Below is a small trained network, with its code and all its weights. Each question gives an input and a class and asks what happens when units are switched off, that is, made to give their printed mean instead of their output.

import numpy as np


def w(rows, s, z=0):
    codes = np.array(rows[::2]) - 128.0
    scale = np.full(codes.shape[1], s)
    scale[-1] = z or s
    return codes * scale


def norm(h):
    return h / np.sqrt((h * h).mean(-1, keepdims=True) + 1e-5)


def f(y):
    return np.maximum(y, 0)


def log_softmax(a):
    a = a - a.max(-1, keepdims=True)
    return a - np.log(np.exp(a).sum(-1, keepdims=True))


def net(x, mask):
    res = np.array(x, float).reshape(1, 3) / 4 @ E
    u = 0
    for l in range(2):
        y = f(norm(res) @ A[l][:, :-1].T + A[l][:, -1])
        res = res + np.where(mask[u : u + 14], y, B[l][:, -1]) @ B[l][:, :-1]
        u += 14
    return log_softmax(norm(res)[-1] @ U[:, :-1].T + U[:, -1])


A, B = {}, {}
E = w([
[79,96,209],'x0',
[3,198,105],'x1',
[96,56,84],'x2',
],0.0051)
A[0] = w([
[202,108,150,61],'L0N0',
[209,99,119,83],'L0N1',
[174,173,161,102],'L0N2',
[140,111,174,63],'L0N3',
[130,66,221,82],'L0N4',
[137,196,171,120],'L0N5',
[118,87,125,86],'L0N6',
[122,115,118,83],'L0N7',
[232,234,210,1],'L0N8',
[123,6,75,73],'L0N9',
[122,85,210,33],'L0N10',
[116,57,62,35],'L0N11',
[172,70,169,73],'L0N12',
[233,154,14,25],'L0N13',
],0.014,0.0036)
B[0] = w([
[85,141,40,204],'L0N0',
[118,161,25,219],'L0N1',
[90,77,154,182],'L0N2',
[158,166,146,156],'L0N3',
[183,198,185,212],'L0N4',
[118,61,107,192],'L0N5',
[100,108,151,154],'L0N6',
[113,116,135,132],'L0N7',
[13,9,193,238],'L0N8',
[30,7,180,233],'L0N9',
[162,171,196,182],'L0N10',
[55,64,186,186],'L0N11',
[117,166,49,207],'L0N12',
[213,209,226,254],'L0N13',
],0.021,0.0065)
A[1] = w([
[155,131,138,76],'L1N0',
[129,133,116,208],'L1N1',
[128,160,171,72],'L1N2',
[203,209,224,250],'L1N3',
[154,131,87,245],'L1N4',
[132,171,193,104],'L1N5',
[112,134,160,154],'L1N6',
[61,162,2,219],'L1N7',
[145,158,148,65],'L1N8',
[139,133,77,57],'L1N9',
[174,108,74,206],'L1N10',
[192,184,156,105],'L1N11',
[159,97,128,87],'L1N12',
[97,181,27,59],'L1N13',
],0.017,0.0021)
B[1] = w([
[128,117,120,137],'L1N0',
[134,130,133,139],'L1N1',
[136,133,88,175],'L1N2',
[120,165,4,255],'L1N3',
[165,127,135,139],'L1N4',
[148,138,71,204],'L1N5',
[146,153,100,193],'L1N6',
[223,184,169,229],'L1N7',
[77,122,128,154],'L1N8',
[103,129,168,138],'L1N9',
[158,136,140,133],'L1N10',
[52,100,119,184],'L1N11',
[129,89,115,129],'L1N12',
[155,162,225,182],'L1N13',
],0.026,0.0084)
U = w([
[7,53,222,134],'0',
[104,193,15,146],'1',
[211,203,236,144],'2',
[117,121,139,155],'3',
[225,21,115,12],'4',
],0.012,0.011)

Each question gives the input, the list of numbers given to net, and the class t.
The units are the neurons (one row each of A and B). Each row of codes is followed by its name. A weight is (code - 128) times the scale printed after its matrix; where a second scale follows, it is the last column's (A, B and U).
mask holds one flag per neuron, layer by layer. A switched-off neuron (its flag False) gives its mean, the last column of its row in B, instead of its output. The means were averaged over made-up inputs and are rounded, as every weight is.
A unit's drop is (log p(t) with every unit on - log p(t) with that unit switched off) / (log p(t) with every unit on - log p(t) with every unit switched off).
The circuit of an input: a set's keep is (log p(t) with only the set's units on - log p(t) with every unit switched off) / (log p(t) with every unit on - log p(t) with every unit switched off). Starting from the 12 units with the biggest drops (on a tie, the unit counted first), units are removed one at a time, each time the one whose removal leaves the highest keep (on an exact tie, the one counted first), for as long as the keep stays at least 0.8.
circuit, biggest first: the units of the circuit, biggest drop first
top k neurons: the k neurons with the biggest drops, biggest first
top k neurons in layer l: the k neurons of layer l with the biggest drops, biggest first
drop when u is switched off: that unit's drop, to one decimal
input [3,-4,5], class 0: circuit, biggest first : (L0N9)
input [6,0,7], class 0: top 2 neurons : (L0N9, L0N13)
input [-2,6,3], class 2: top 4 neurons : (L0N13, L0N8, L0N4, L0N9)
input [7,4,-8], class 0: top 2 neurons in layer 0 : (L0N13, L0N5)
input [5,-8,5], class 2: top 4 neurons : (L0N12, L0N13, L0N8, L0N1)
input [1,7,2], class 2: top 2 neurons in layer 0 : (L0N13, L0N4)
input [6,0,-6], class 0: top 4 neurons : (L0N8, L0N13, L0N5, L1N7)
input [-5,6,-6], class 0: top 4 neurons : (L0N1, L0N13, L0N12, L0N0)
input [-1,-5,-3], class 2: top 2 neurons : (L0N1, L1N7)
input [-7,8,-1], class 2: top 3 neurons : (L0N13, L0N4, L0N10)
input [-4,6,-2], class 2: top 3 neurons : (L0N13, L0N8, L0N4)
input [1,7,-3], class 2: top 4 neurons : (L0N13, L0N8, L0N9, L0N4)
input [-5,6,2], class 2: drop when L0N8 is switched off : 0.8
input [8,-4,-5], class 1: drop when L0N4 is switched off : 4.0
input [-1,5,7], class 0: drop when L1N3 is switched off : 0.1
input [-4,0,-8], class 0: top neuron : (L0N8)
input [-3,5,-1], class 2: drop when L0N9 is switched off : 0.2
